[[-69 -75 -79  33  18 -76 -91  83]
 [-98 -15 -80  22  86 -17 -21 -72]
 [ 34 -51 -86 -83  78  48 -42  11]
 [ 52  10 -49  55  64  75  51 -65]
 [ 94 -63  -1  28   8  83 -13 -41]
 [-42 -57  61 -91  69 -28  73  19]
 [ -6  65  22  31 -81  59  33 -77]
 [ 71  58 -23  -5  74 -10  30  -2]
 [-91  30 -12 -33 -61 -84   2 -38]
 [ 76 -78 -57  -7  14  21  89  61]
 [ 58  91  95 -91 -73 -28 -15  10]]
->
[[-91  83 -69 -75 -79  33  18 -76]
 [-21 -72 -98 -15 -80  22  86 -17]
 [-42  11  34 -51 -86 -83  78  48]
 [ 51 -65  52  10 -49  55  64  75]
 [-13 -41  94 -63  -1  28   8  83]
 [ 73  19 -42 -57  61 -91  69 -28]
 [ 33 -77  -6  65  22  31 -81  59]
 [ 30  -2  71  58 -23  -5  74 -10]
 [  2 -38 -91  30 -12 -33 -61 -84]
 [ 89  61  76 -78 -57  -7  14  21]
 [-15  10  58  91  95 -91 -73 -28]]

[[ -2  67 -38   5  17   9]
 [-67  19  -6 -37  34  51]
 [-74 -62 -50 -18 -24  -5]
 [-32  54 -26  53 -31  69]
 [ 82  49  55 -76  -2  64]
 [ 50  69 -73  58   2 -44]
 [-22  26 -33  64 -63 -52]
 [-69  74  17 -19 -29 -74]
 [ 59 -25 -69  -8 -74  76]]
->
[[ 17   9  -2  67 -38   5]
 [ 34  51 -67  19  -6 -37]
 [-24  -5 -74 -62 -50 -18]
 [-31  69 -32  54 -26  53]
 [ -2  64  82  49  55 -76]
 [  2 -44  50  69 -73  58]
 [-63 -52 -22  26 -33  64]
 [-29 -74 -69  74  17 -19]
 [-74  76  59 -25 -69  -8]]

[[  1  -2   2]
 [-10 -38 -45]
 [ 60   7 -62]
 [ -1   0   2]
 [-23  -6 -88]]
->
[[ -2   2   1]
 [-38 -45 -10]
 [  7 -62  60]
 [  0   2  -1]
 [ -6 -88 -23]]

[[ -12   18   56]
 [   1   -3   -2]
 [  -7   16   31]
 [ -16   16   76]
 [   0    0   -1]
 [   3  -33   -7]
 [   1 -101   16]
 [   2  -70    2]
 [  -8   17   38]]
->
[[  18   56  -12]
 [  -3   -2    1]
 [  16   31   -7]
 [  16   76  -16]
 [   0   -1    0]
 [ -33   -7    3]
 [-101   16    1]
 [ -70    2    2]
 [  17   38   -8]]

[[  1 -32 -27  35   3  -7   6 -27  -9 -19 -24   4 -17 -21  14 -35]
 [ -1 -32  26   9   5  10  -1 -36  14   0 -41   6 -58 -36 -15 -32]
 [  2  -7 105  -9 -15 -11  36 -36  50  72  10  53 -20 -10 -27 -38]]
->
[[ 14 -35   1 -32 -27  35   3  -7   6 -27  -9 -19 -24   4 -17 -21]
 [-15 -32  -1 -32  26   9   5  10  -1 -36  14   0 -41   6 -58 -36]
 [-27 -38   2  -7 105  -9 -15 -11  36 -36  50  72  10  53 -20 -10]]

[[ -18  -42    4   29   25   27  -60   20  -95   56   16    6]
 [  65   38   22  -16   -3   37  -80   28   39  -89  -89   26]
 [  41   40   15    5   15   21   17  -54  -54   49   49  -97]
 [ -41    7  -44   20  -35   75    1   -6   35 -102   49    3]]
->
[[  16    6  -18  -42    4   29   25   27  -60   20  -95   56]
 [ -89   26   65   38   22  -16   -3   37  -80   28   39  -89]
 [  49  -97   41   40   15    5   15   21   17  -54  -54   49]
 [  49    3  -41    7  -44   20  -35   75    1   -6   35 -102]]

[[ 73   4  24  -1 -87 -73   0 103  73  14 -22  44  -6 -98  -6  61]
 [ 23  46 -50   9  24  31  51 -23 -26  53  42 -10 -23 -27 -19  35]
 [  6  32 -28 -11  16  34  35 -36 -46  24  11 -25 -30   4  -8  14]
 [ 17  41 -67  -3  31  26  65 -17 -42  37  35 -44   4 -10 -26  27]
 [  6  15 -49 -15   6  31  62  -5  -3  18  33 -18  -9 -18 -21  24]
 [  2 -18  39  11 -42 -33 -34  21  27 -16 -39  21   4  -3  15   3]]
->
[[ -6  61  73   4  24  -1 -87 -73   0 103  73  14 -22  44  -6 -98]
 [-19  35  23  46 -50   9  24  31  51 -23 -26  53  42 -10 -23 -27]
 [ -8  14   6  32 -28 -11  16  34  35 -36 -46  24  11 -25 -30   4]
 [-26  27  17  41 -67  -3  31  26  65 -17 -42  37  35 -44   4 -10]
 [-21  24   6  15 -49 -15   6  31  62  -5  -3  18  33 -18  -9 -18]
 [ 15   3   2 -18  39  11 -42 -33 -34  21  27 -16 -39  21   4  -3]]
---
[[ -28 -111   91]
 [  42  -92   57]
 [ -30  108   -5]
 [ 102  104   92]]
->
[[ 42 -92  57]
 [-30 108  -5]]

[[ 33  -9  72]
 [  4 -10 -13]
 [ 13 -28  -1]
 [ 20 -15  92]]
->
[[  4 -10 -13]
 [ 13 -28  -1]]

[[ 81  34 -70   4]
 [  6   2  -5   1]
 [  5   3  -6   1]
 [-20  -8  19 -88]
 [  3   2  -2  -1]]
->
[[ 6  2 -5]
 [ 5  3 -6]]

[[  3 -83 -11  17  30]
 [  0  28  43  39  20]
 [  6  -9  56  49  37]]
->
[[ 0 28 43]
 [ 6 -9 56]]

[[-88 -38 -22]
 [ -3  30 -23]
 [-44  17 -30]]
->
[[ -3  30 -23]
 [-44  17 -30]]

[[ 22  -9  83 -36]
 [-49   4  77 -34]
 [ 80 -13 -53  22]]
->
[[-49   4  77]
 [ 80 -13 -53]]

[[104 -20 -10]
 [104  37  49]
 [-58 -14 -22]
 [103   0   5]]
->
[[104  37  49]
 [-58 -14 -22]]

[[  32 -110   42   36]
 [ -45  -33  -47  -13]
 [ -39   43    4   32]
 [ -55   -9  -68  -32]]
->
[[-45 -33 -47]
 [-39  43   4]]

[[ 15  -3 -44  12  33]
 [ 10  30   4   7  -9]
 [ 18  14  -1  28  26]
 [-10  14 -88 -10 -27]]
->
[[10 30  4]
 [18 14 -1]]
---
[[   1   -9   -3  -57   15   22  -10    1    1    5  -37    2  -32]
 [ -17  -27  -17 -107   99   21    7   -5   45   -1  -24    3  -25]
 [  18   -3    5  -30  -18   16  -43   10  -83   21  -31    1  -22]
 [  11   17    3  107  -60  -29    6   -9   11   -2   33    4   35]
 [   1   -5   -1  -29    6   10    1   -4    8    0  -15    1  -13]]
->
[[   1   -5   -1  -29    6   10    1   -4    8    0  -15    1  -13]
 [  11   17    3  107  -60  -29    6   -9   11   -2   33    4   35]
 [  18   -3    5  -30  -18   16  -43   10  -83   21  -31    1  -22]
 [ -17  -27  -17 -107   99   21    7   -5   45   -1  -24    3  -25]
 [   1   -9   -3  -57   15   22  -10    1    1    5  -37    2  -32]]

[[ 77  26  25  58]
 [ 47 -11  73  22]
 [ 32 -47  97 -14]
 [ 92  26   1  58]
 [107  44 -23  58]
 [ 62   8  25  40]
 [ 32 -47  73 -14]
 [107  44 -23  58]]
->
[[107  44 -23  58]
 [ 32 -47  73 -14]
 [ 62   8  25  40]
 [107  44 -23  58]
 [ 92  26   1  58]
 [ 32 -47  97 -14]
 [ 47 -11  73  22]
 [ 77  26  25  58]]

[[-19  83  22 -29  14  73  57  72 -54   2  72   6  78 -41]
 [ 58 -25   7  58 -57 -28 -60 -68  33  51 -67  26 -14   5]]
->
[[ 58 -25   7  58 -57 -28 -60 -68  33  51 -67  26 -14   5]
 [-19  83  22 -29  14  73  57  72 -54   2  72   6  78 -41]]

[[  1  16  -9  30 -19  39  45]
 [  4   6  17   6  18 -20 -16]
 [-12   7 -20  25 -30  43  48]
 [ 32  39  20  32   6  -2   5]
 [ 43  41  41  35  30 -39 -27]
 [  8 -18  19 -44  35 -42 -54]
 [-78 -85 -59 -70 -34   7  -7]
 [ 28  37  22  34   9  -2   7]
 [-24 -41  -4 -50  16 -31 -42]
 [-29 -68   3 -87  38 -73 -90]
 [ 27  29  16  22   6  -5   0]]
->
[[ 27  29  16  22   6  -5   0]
 [-29 -68   3 -87  38 -73 -90]
 [-24 -41  -4 -50  16 -31 -42]
 [ 28  37  22  34   9  -2   7]
 [-78 -85 -59 -70 -34   7  -7]
 [  8 -18  19 -44  35 -42 -54]
 [ 43  41  41  35  30 -39 -27]
 [ 32  39  20  32   6  -2   5]
 [-12   7 -20  25 -30  43  48]
 [  4   6  17   6  18 -20 -16]
 [  1  16  -9  30 -19  39  45]]

[[ -20   44  -21   56   12  -46  -56    2   10  -43 -107    3  -80   70]
 [  -6    7   37   22  -24   -5  -34   44   -3   14    8  -28    1   30]
 [ -61   40  -22   49  -38  -39  -68   78  -33  -16  -30  -30  -35   68]]
->
[[ -61   40  -22   49  -38  -39  -68   78  -33  -16  -30  -30  -35   68]
 [  -6    7   37   22  -24   -5  -34   44   -3   14    8  -28    1   30]
 [ -20   44  -21   56   12  -46  -56    2   10  -43 -107    3  -80   70]]

[[-59  27]
 [ 17  24]
 [ -1   3]
 [-59  -9]
 [-57  72]
 [-66  21]
 [-40 -35]
 [-24  95]]
->
[[-24  95]
 [-40 -35]
 [-66  21]
 [-57  72]
 [-59  -9]
 [ -1   3]
 [ 17  24]
 [-59  27]]
